Each row has a name. Each piece below is followed by the name of the row it came from, unless a question asks for something else. Each question is about the rows just above it.

[135 142 184  55 144 141 138 110 167 114 102] = (34)
[ 85  76 101 109  84  85  85 156 119 134 117] = (32)
[135 142 184  55 144 141 138 110 167 114 109] = (108)
[118 123 176 133 124 117 123 123 122 116 129] = (139)
[ 83  76 101 109  84  85  85 156 119 134 117] = (33)
[ 85  75  83  74  82  84  86 145  81 135 112] = (143)
[122 123 116 129 118 116 123 123 176 124 133] = (13)
[109 107 149  81 111 107 111 125  94 123 105] = (162)
[ 76  83  84  85  85 101 109 117 119 134 156] is which row reordered? : (33)
[116 117 118 122 123 123 123 124 129 133 176] is which row reordered? : (139)

[165 135 168 146 147 128 131]  (109)
[152 138 151 126 130 132 145]  (24)
[151 145 152 130 132 138 127]  (66)
Put [126 130 132 138 145 151 152] back in order: which row is it? : (24)
Put [145 132 130 126 151 138 152] back in order: which row is it? : (24)

[143 123 139 107  90 115 164  89 110 154] : (147)
[ 99 135 140 119 103  61 106 100 135 123] : (128)
[171 121  87 132 119 113 130 171 101 153] : (80)
[123 100  61 135 140 105 103 119 135  99] : (81)
[103 100 119 140  61  99 123 135 135 105] : (75)
[ 61  99 100 103 106 119 123 135 135 140] is which row reordered? : (128)
[ 61 106 100 135 123  99 135 140 119 103] is which row reordered? : (128)

[124 142 123 164 138 140 138 167 145 129 131 124] -> (69)
[133 133 124 195 134 133 135 168 146 125 126 129] -> (116)
[126 152 123 162 149 161 134 212 151 126 128 132] -> (195)
[127 138 123 154 146 137 135 171 137 126 132 128] -> (145)
[124 132 123 154 139 150 135 138 138 129 128 141] -> (196)
[161 128 135 138 123 123 136 139 146 125 139 156] -> (210)
[123 136 127 172 135 140 135 136 138 132 127 132] -> (6)
[121 136 159 138 154 135 162 135 139 138 131 122] -> (182)
[124 135 123 160 159 144 135 138 141 126 138 127] -> (217)
[124 152 122 170 142 130 138 168 141 136 132 130] -> (123)
[123 136 123 161 138 146 135 156 139 139 124 128] -> (27)
[138 135 122 159 162 139 135 154 138 136 132 121] -> (100)
Put [121 132 136 138 154 135 139 162 159 122 135 138] back in order: which row is it? : (100)
[132 128 127 138 123 154 146 137 135 171 137 126] is which row reordered? : (145)
Put [130 124 152 122 170 142 130 138 168 141 136 132] back in order: which row is it? : (123)
Put [126 128 134 162 152 132 151 161 126 123 149 212] back in order: which row is it? : (195)
[154 135 162 135 139 138 131 122 121 136 159 138] is which row reordered? : (182)
Put [128 124 139 139 156 135 146 138 161 123 136 123] back in order: which row is it? : (27)

[135 130 139 140 151 127 169 121 140] = (79)
[138 170 147 166 164 102 159 131  67] = (111)
[165 170 159 164 147 102 138 131  67] = (170)
[129 140 108 140 146 138 110 129 141] = (118)
[140 151 145 147 142 160 153 128  94] = (161)
[129 137 129 141 132 163 143 128  96] = (191)
[119 102 160 109 107 116 160 131 106] = (42)
[140 140 129 139 135 169 151 121 127] = (135)
[118  99 136 104 104 158 139 136 116] = (104)
[117 132 163 132 120 109 172 123  49] = (15)
[141 129 110 138 146 140 108 140 129] is which row reordered? : (118)
[121 127 129 135 139 140 140 151 169] is which row reordered? : (135)
Put [ 67 131 159 102 164 166 147 170 138] back in order: which row is it? : (111)

[118 118 125 136 142 139 126 110  99 103 122 150 177 190 185 164 135 111
  99  99]  (159)
[161 152 145 144 146 148 142 126 102  81  71  78 101 130 153 161 152 133
 113 102]  (62)
[117 130 151 171 180 171 146 114  86  73  77  93 112 126 130 126 123 125
 134 146]  (96)
[ 66  67  85 113 137 150 149 139 129 124 127 136 141 140 131 121 116 123
 141 163]  (131)
[146 147 151 151 142 123  99  79  74  86 111 138 156 157 144 121 103  96
 103 117]  (83)
[ 81  68  74  96 126 151 163 158 141 121 108 108 119 133 143 144 140 136
 138 147]  (141)
[161 152 132 113 102 105 117 132 142 143 140 137 141 152 166 172 165 143
 112  84]  (158)
[ 93  85  88 107 134 163 180 180 163 137 114 104 110 125 142 152 151 142
 132 127]  (119)
[125 125 134 148 157 154 135 107  80  63  67  87 117 142 157 157 148 137
 133 137]  (165)
[128 124 128 140 153 158 147 124  94  70  63  74 100 129 151 158 153 143
 134 134]  (67)
[107  97 103 121 143 158 162 157 147 140 141 144 144 136 117  94  74  68
  80 107]  (87)
[ 66  67  85 113 116 121 123 124 127 129 131 136 137 139 140 141 141 149
 150 163] is which row reordered? : (131)
Put [144 121 103  96 103 117 146 147 151 151 142 123  99  79  74  86 111 138
 156 157] back in order: which row is it? : (83)
Put [ 74  79  86  96  99 103 103 111 117 121 123 138 142 144 146 147 151 151
 156 157] back in order: which row is it? : (83)

[106 125  98 162 161  93 128 136 165 146  77 196  75 162 149] -> (53)
[162 128 165  93 106 161 146 162  75  76 125 149 196 136  98] -> (20)
[ 77 125  75 128 136 149  93 161 165 106 146  98 162 196 161] -> (12)
[ 80 202  77 131 154 146  98 106 180 107 116 129 133  93 109] -> (65)
Put [136  98 162 128 165  93 106 161 146 162  75  76 125 149 196] back in order: which row is it? : (20)
Put [ 75  77  93  98 106 125 128 136 146 149 161 161 162 165 196] back in order: which row is it? : (12)
Which row holds these entries in another order? [165 146  77 196  75 162 149 106 125  98 162 161  93 128 136] : (53)

[ 86  94 114 133 156] : (36)
[ 88  93 128 114 154] : (133)
[118 127 142 157  86] : (88)
[142 130  90  93 112] : (56)
[ 79 158 126  92  68] : (168)
[ 90  94 142 130 112] : (40)
[187 170 124 175 184] : (30)
[142 120 152 167  75] : (28)
[183 103 141  86 162] : (117)
Which row holds these entries in another order? [ 88  93 114 128 154] : (133)
[154  93 114  88 128] is which row reordered? : (133)
Put [112 130 142  94  90] back in order: which row is it? : (40)
Put [ 86 157 142 127 118] back in order: which row is it? : (88)

[149 165 128  82  92 110 117  91 122 124] : (127)
[149 144 142 148 164 134 127  91 182  93] : (90)
[149  91 124  92 110 117 122  82 164 128] : (120)
[133 164 149 182 127 142  91 148  93 144] : (93)
[164 144 133 148 142  91  93 149 127 182] is which row reordered? : (93)
Put [110 117 122  82 164 128 149  91 124  92] back in order: which row is it? : (120)
Which row holds these entries in another order? [ 91 182  93 149 144 142 148 164 134 127] : (90)
Put [149 165  92  82 110 117  91 128 122 124] back in order: which row is it? : (127)

[130  97  98  98] -> (61)
[169 139  59  51] -> (169)
[129  96  93  81] -> (157)
[142 101  85  82] -> (155)
[155 104  67  58] -> (78)
[174 165  62  53] -> (103)
[130  81  93  97] -> (175)
[ 81  97 130  94] -> (94)
[115 142 104 101] -> (198)
[106  92 143 158] -> (63)
[ 81  97 129  93] -> (92)
Which row holds these entries in another order? [130  98  98  97] : (61)
Which row holds these entries in another order? [ 93  97 130  81] : (175)
[ 82 142 101  85] is which row reordered? : (155)
Put [142 101 104 115] back in order: which row is it? : (198)
Put [158 143  92 106] back in order: which row is it? : (63)
[ 97  81  93 129] is which row reordered? : (92)
Which row holds these entries in another order? [ 93  81 129  96] : (157)

[186 105 157 114]  (149)
[139 117 127 119]  (31)
[157 114 105 185]  (112)
[186 105 153  63]  (70)
[187 153 105  63]  (72)
[186 153 105  63] is which row reordered? : (70)
Put [ 63 105 187 153] back in order: which row is it? : (72)
Which row holds these entries in another order? [ 63 186 105 153] : (70)
[157 114 186 105] is which row reordered? : (149)
Put [119 117 127 139] back in order: which row is it? : (31)

[117 116 139 134 124 100 126 125 101] = (129)
[151 131 163 135 125 134 216 109 102] = (194)
[127 104 149 121 127 115 119 101 103] = (19)
[116 125 100 117 101 134 139 125 126] = (160)
[ 71 115 174 124  97 134 105  61 100] = (209)
[ 70 114 175 124  97 133 108  65 111] = (4)
[ 70 114 175 124  97 133 105 183 102] = (137)
[ 70 114 175 124  97 133 105  61  99] = (44)
[103 121 148 127 115 127 119 101 104] = (176)
[216 103 134 163 131 151 109 125 135] = (102)
[108 126 143 125 117 137 120 103 108] = (189)
[133  70 175  97 124 105 114  61  99] is which row reordered? : (44)
Which row holds these entries in another order? [101 134 139 125 116 100 125 126 117] : (160)
Which row holds these entries in another order? [102 109 216 134 125 135 163 131 151] : (194)
Which row holds these entries in another order? [100 101 116 117 124 125 126 134 139] : (129)
Put [104 103 121 148 127 115 127 119 101] back in order: which row is it? : (176)
[101 125 126 100 124 134 139 116 117] is which row reordered? : (129)
Which row holds these entries in another order? [115 103 104 127 148 119 127 121 101] : (176)

[101 178 110 162 144  61 147 103] -> (89)
[162 110 177 146 144 103  61 101] -> (82)
[110 103 146 144 178 101  61 162] -> (101)
[177 146 110 103 144 162 101  61] is which row reordered? : (82)
Which row holds these entries in another order? [177 146 103 110  61 101 162 144] : (82)
Which row holds these entries in another order? [146 101 162  61 144 178 103 110] : (101)
Put [101  61 103 144 146 177 110 162] back in order: which row is it? : (82)

[193  86 171 182 102 176 174  81 177 147 156  79 120  61 195  67 102 175
  98 195 148 184 101 172 110] = (153)
[112 140 102 146 104 158 186 169  79  62 185 173 145 104 122 178 190 179
 130  65 188 190 172  84 132] = (110)
[193  86 171 182 102 176 174  81 177 147 156  79 120  61 195  67 114 150
 167 194 185 112 104  95 125] = (64)
[162 150 116 117 186 118 130 130 177  85  91 167 103 129  82 108 182 144
 101 160 177 141  82  91 155] = (29)
[150  86 171 182 102 176 174  81 177 147 156  79 120  61 195  67 114 150
 167 194 185 112 104  95 125] = (51)
[100  94  61 180 112 114  93 141 103 189 105 111  71 124  66 174 150 163
 137  72 164 125 171 122  88] = (179)
[ 62 190 173 178  79 140 172 146 104 169 185 157 130 104 132 188 145 190
 186 102 112  65 122 179  84] = (3)
[195 147 150 182 171  79  61  86 176 125  81 156 174 114  95 167 104  67
 150 177 185 113 194 102 120] = (140)
Which row holds these entries in another order? [132  84 172 190 188  65 130 179 190 178 122 104 145 173 185  62  79 169
 186 158 104 146 102 140 112] : (110)
Which row holds these entries in another order? [ 61  67  79  81  86  98 101 102 102 110 120 147 148 156 171 172 174 175
 176 177 182 184 193 195 195] : (153)
Which row holds these entries in another order? [182 102 176 174  81 177 147 156  79 120  61 195  67 114 150 167 194 185
 112 104  95 125 150  86 171] : (51)

[144 136 123  95 129 127 144 138 121 125 100 128] = (14)
[134 132 122 157 146  51 178 139 103  76 163 133] = (86)
[ 76 133 139 163 146 132  51 134 178 123 103 157] = (55)
Put [133 163  76 103 139 178  51 146 157 122 132 134] back in order: which row is it? : (86)
Put [ 95 100 121 123 125 127 128 129 136 138 144 144] back in order: which row is it? : (14)
Put [123  95 129 127 144 138 121 125 100 128 144 136] back in order: which row is it? : (14)
Put [128 100 125 121 138 144 127 129  95 123 136 144] back in order: which row is it? : (14)
[139  76 123 133 134  51 132 146 163 157 178 103] is which row reordered? : (55)
Which row holds these entries in another order? [139 132 163 133 146  51 178 122  76 134 157 103] : (86)

[141 147 125  78  75] : (95)
[ 78  89 114 142 165] : (142)
[114  78  89 165 143] : (130)
[124 138  94  94 104] : (37)
[164 153  51  51  44] : (107)
Which row holds these entries in another order? [ 75  78 125 141 147] : (95)
[125  78  75 141 147] is which row reordered? : (95)

[124  71 176 132 165 130 116  80 110 182 123 175 151  91 149  79 131 152
 157 144  90 124 160  93 120 171]  (76)
[152  74 129  72 171 154 164 191  72 135 109 179  96  71  88 128 145 133
 103 185  61 181 162  64 112  80]  (17)
[187 100 185  64 101 151 170 194 140 167 108 184 108  68 140 118 100 151
  99 122 172 116 142 131 165 173]  (122)
[ 71 124 157  80 124 123 131 176  91 132 152 120 149  90 160 165 144  79
 175  93 110 130 171 152 182 116]  (74)
[173 165 131 142 116 172 122  99 151 100 118 140  68 108 184 108 167 140
 194 170 151 101  64 185 100 187] is which row reordered? : (122)
Put [ 93 120 171 124  71 176 132 165 130 116  80 110 182 123 175 151  91 149
  79 131 152 157 144  90 124 160] back in order: which row is it? : (76)
[ 71 103  61 154 191 179  96 185 162 145  64 129  80 171  72  72 128 133
 112  88 135 109 164 181 152  74] is which row reordered? : (17)

